Below are the code and all the weights of a small trained network. Each question names an input and a class and asks about switching units off, where a switched-off unit gives its printed mean instead of its output.

import numpy as np


def w(rows, s, z=0):
    codes = np.array(rows[::2]) - 128.0
    scale = np.full(codes.shape[1], s)
    scale[-1] = z or s
    return codes * scale


def norm(h):
    return h / np.sqrt((h * h).mean(-1, keepdims=True) + 1e-5)


def f(y):
    return np.maximum(y, 0)


def log_softmax(a):
    a = a - a.max(-1, keepdims=True)
    return a - np.log(np.exp(a).sum(-1, keepdims=True))


def net(x, mask):
    res = np.array(x, float).reshape(1, 4) / 4 @ E
    u = 0
    for l in range(2):
        y = f(norm(res) @ A[l][:, :-1].T + A[l][:, -1])
        res = res + np.where(mask[u : u + 5], y, B[l][:, -1]) @ B[l][:, :-1]
        u += 5
    return log_softmax(norm(res)[-1] @ U[:, :-1].T + U[:, -1])


A, B = {}, {}
E = w([
[188,124,125,145,156,155,156,118,50],'x0',
[85,62,89,142,65,56,123,239,184],'x1',
[166,75,185,164,168,184,3,53,135],'x2',
[50,204,115,78,207,112,126,218,136],'x3',
],0.0056)
A[0] = w([
[149,128,144,136,191,141,86,161,47,65],'L0N1',
[57,180,126,119,216,118,64,156,134,77],'L0N2',
[185,144,131,128,180,130,138,121,2,2],'L0N3',
[88,157,143,136,173,132,19,104,175,6],'L0N4',
[66,226,131,112,210,134,133,144,121,54],'L0N5',
],0.015,0.0046)
B[0] = w([
[179,156,37,69,104,119,76,195,127,186],'L0N1',
[133,169,192,145,117,169,133,215,153,234],'L0N2',
[210,80,75,250,192,138,200,114,116,210],'L0N3',
[98,49,115,66,148,139,163,41,199,202],'L0N4',
[54,194,220,116,116,128,82,127,102,249],'L0N5',
],0.012,0.011)
A[1] = w([
[107,223,163,145,127,100,138,37,26,4],'L1N1',
[209,190,131,132,95,142,135,9,68,16],'L1N2',
[194,126,122,178,141,140,8,12,49,53],'L1N3',
[130,134,202,171,152,128,64,47,36,39],'L1N4',
[155,230,105,106,199,120,167,67,28,121],'L1N5',
],0.013,0.0024)
B[1] = w([
[86,114,1,72,115,142,116,92,120,200],'L1N1',
[180,198,126,146,55,204,86,136,116,229],'L1N2',
[146,135,229,90,160,42,133,168,68,254],'L1N3',
[116,50,67,94,154,44,133,133,102,192],'L1N4',
[35,103,129,198,160,135,169,28,146,220],'L1N5',
],0.011,0.0065)
U = w([
[196,92,207,90,111,24,95,120,63,125],'0',
[212,112,33,107,180,145,89,199,161,1],'1',
[142,53,147,58,155,159,110,35,228,133],'2',
[216,132,101,253,195,143,184,79,70,194],'3',
[57,233,227,112,164,181,92,193,161,191],'4',
[25,165,40,154,149,131,160,61,90,96],'5',
[170,189,92,118,36,171,117,90,94,51],'6',
[91,85,61,169,29,20,180,226,183,203],'7',
],0.011,0.0034)

Each question gives the input, the list of numbers given to net, and the class t.
The units are the neurons (one row each of A and B). Each row of codes is followed by its name. A weight is (code - 128) times the scale printed after its matrix; where a second scale follows, it is the last column's (A, B and U).
mask holds one flag per neuron, layer by layer. A switched-off neuron (its flag False) gives its mean, the last column of its row in B, instead of its output. The means were averaged over made-up inputs and are rounded, as every weight is.
A unit's drop is (log p(t) with every unit on - log p(t) with that unit switched off) / (log p(t) with every unit on - log p(t) with every unit switched off).
unit that matters most: the unit with the biggest drop
k most important neurons: the k neurons with the biggest drops, biggest first
k most important neurons of layer l: the k neurons of layer l with the biggest drops, biggest first
drop of u: that unit's drop, to one decimal
input [2,4,8,-2], class 2: unit that matters most	L0N4
input [4,8,4,2], class 7: 2 most important neurons	L0N5, L0N3
input [7,5,3,-7], class 0: 3 most important neurons	L1N3, L0N2, L0N3
input [0,-5,-5,-4], class 3: 2 most important neurons	L0N3, L0N5
input [2,0,-5,-1], class 5: 3 most important neurons	L0N2, L1N5, L0N3
input [0,-1,-4,-6], class 6: 3 most important neurons	L0N3, L0N5, L0N2
input [-2,-2,-1,-6], class 0: 2 most important neurons of layer 0	L0N2, L0N5
input [5,2,-8,-7], class 3: 4 most important neurons of layer 0	L0N5, L0N2, L0N1, L0N4
input [-5,-5,-6,-7], class 6: 3 most important neurons	L1N2, L0N5, L0N3
input [-2,3,0,-2], class 7: 2 most important neurons	L0N4, L0N3
input [3,-5,-4,2], class 5: 2 most important neurons	L0N5, L1N1
input [6,-2,7,6], class 1: 4 most important neurons of layer 0	L0N1, L0N3, L0N2, L0N4
input [-4,-4,-7,-8], class 6: 2 most important neurons	L0N5, L1N2
input [-2,0,-5,-8], class 6: unit that matters most	L0N2
input [-1,-6,-5,4], class 5: 2 most important neurons	L1N1, L1N4
input [1,-4,5,3], class 1: 2 most important neurons	L0N1, L0N3
input [2,-2,5,-3], class 0: 2 most important neurons	L1N3, L0N2
input [-2,-6,-5,-4], class 3: 2 most important neurons of layer 0	L0N5, L0N3
input [8,6,1,2], class 1: 2 most important neurons of layer 0	L0N1, L0N5
input [2,0,3,-8], class 0: most important neuron	L1N3
input [7,-6,-3,6], class 3: drop of L0N2	0.1
input [8,-8,-2,5], class 3: drop of L0N3	3.4
input [-2,-5,7,-5], class 0: drop of L1N4	0.0
input [-7,2,6,0], class 2: drop of L0N4	0.3
